Below are the code and all the weights of a small trained network. Each question names an input and a class and asks about switching units off, where a switched-off unit gives its printed mean instead of its output.

import numpy as np


def w(rows, s, z=0):
    codes = np.array(rows[::2]) - 128.0
    scale = np.full(codes.shape[1], s)
    scale[-1] = z or s
    return codes * scale


def f(y):
    return y / 2 * (1 + np.tanh(0.7978845608 * (y + 0.044715 * y**3)))


def log_softmax(a):
    a = a - a.max(-1, keepdims=True)
    return a - np.log(np.exp(a).sum(-1, keepdims=True))


def net(x, mask):
    res = np.array(x, float).reshape(1, 6) / 4 @ E
    y = f(res @ A[0][:, :-1].T + A[0][:, -1])
    res = res + np.where(mask, y, B[0][:, -1]) @ B[0][:, :-1]
    return log_softmax(res[-1] @ U[:, :-1].T + U[:, -1])


A, B = {}, {}
E = w([
[133,109,121,117,131,122,119],'x0',
[110,159,144,138,121,141,137],'x1',
[102,137,135,113,129,135,115],'x2',
[175,132,158,49,64,179,155],'x3',
[96,197,8,102,122,136,162],'x4',
[101,30,87,189,39,184,107],'x5',
],0.011)
A[0] = w([
[103,93,103,178,93,181,100,53],'n1',
[177,139,128,100,130,199,160,138],'n2',
[113,94,117,143,74,180,115,78],'n3',
[111,78,98,184,87,218,99,17],'n4',
[162,109,248,150,89,122,41,123],'n5',
[142,77,225,172,116,123,108,32],'n6',
[50,142,96,233,199,78,31,69],'n7',
[81,151,107,134,109,123,185,202],'n8',
[175,141,180,39,29,169,178,3],'n9',
[82,146,120,245,147,74,123,78],'n10',
[78,176,2,114,97,143,142,148],'n11',
[193,181,207,86,204,93,147,123],'n12',
[94,99,235,180,162,116,72,239],'n13',
[141,116,151,77,103,185,199,81],'n14',
[117,77,146,186,91,194,111,33],'n15',
],0.0094,0.0012)
B[0] = w([
[120,157,184,158,212,103,23,195],'n1',
[140,93,148,157,153,114,137,165],'n2',
[153,174,174,127,198,89,95,185],'n3',
[154,167,188,145,236,176,105,217],'n4',
[150,132,31,82,15,189,152,221],'n5',
[146,142,74,98,111,201,175,205],'n6',
[98,65,193,106,107,64,174,240],'n7',
[134,100,88,108,92,139,129,165],'n8',
[52,1,216,167,163,61,185,216],'n9',
[121,75,153,166,138,74,177,201],'n10',
[202,139,20,109,59,204,182,249],'n11',
[98,196,125,130,166,190,7,254],'n12',
[129,111,42,76,86,163,194,222],'n13',
[87,68,161,186,182,57,201,174],'n14',
[128,228,100,149,188,155,85,198],'n15',
],0.0069,0.0099)
U = w([
[177,127,35,76,15,243,196,187],'0',
[47,1,213,132,146,26,216,242],'1',
[155,235,166,106,219,177,25,2],'2',
],0.0075,0.00086)

Each question gives the input, the list of numbers given to net, and the class t.
The units are the neurons (one row each of A and B). Each row of codes is followed by its name. A weight is (code - 128) times the scale printed after its matrix; where a second scale follows, it is the last column's (A, B and U).
mask holds one flag per neuron, in row order. A switched-off neuron (its flag False) gives its mean, the last column of its row in B, instead of its output. The means were averaged over made-up inputs and are rounded, as every weight is.
A unit's drop is (log p(t) with every unit on - log p(t) with that unit switched off) / (log p(t) with every unit on - log p(t) with every unit switched off).
The circuit of an input: a set's keep is (log p(t) with only the set's units on - log p(t) with every unit switched off) / (log p(t) with every unit on - log p(t) with every unit switched off). Starting from the 12 units with the biggest drops (on a tie, the unit counted first), units are removed one at a time, each time the one whose removal leaves the highest keep (on an exact tie, the one counted first), for as long as the keep stays at least 0.8.
units of the circuit, in order: the units of the circuit, biggest drop first
unit that matters most: the unit with the biggest drop
top k neurons: the k neurons with the biggest drops, biggest first
drop of u: that unit's drop, to one decimal
input [-1,8,8,6,-8,-1], class 0: unit that matters most : n5
input [-6,8,-3,3,-6,-6], class 0: top 2 neurons : [n5; n13]
input [4,3,5,3,-4,6], class 2: units of the circuit, in order : [n4; n15]
input [-6,-5,3,-3,7,8], class 2: top 3 neurons : [n1; n4; n3]
input [-3,-1,6,-6,-7,4], class 0: top 4 neurons : [n5; n13; n6; n9]
input [-6,-1,8,4,-3,-1], class 1: top 2 neurons : [n9; n11]
input [-7,7,-7,5,1,-5], class 1: top 2 neurons : [n9; n14]
input [-1,2,0,-3,-5,8], class 2: top 2 neurons : [n1; n4]
input [-5,-7,-2,-1,-7,6], class 0: top 4 neurons : [n5; n13; n6; n12]
input [3,8,7,6,0,8], class 2: top 2 neurons : [n15; n4]
input [-6,6,-5,-5,-6,6], class 0: top 4 neurons : [n13; n5; n6; n12]
input [-6,-5,6,-6,4,-2], class 1: top 2 neurons : [n7; n5]
input [2,8,5,6,4,0], class 1: drop of n9 : 0.5
input [7,-8,-3,3,1,7], class 2: drop of n5 : 0.0
input [-8,-3,7,-8,0,-5], class 1: unit that matters most : n7
input [-3,-4,1,3,2,-3], class 1: drop of n3 : 0.1
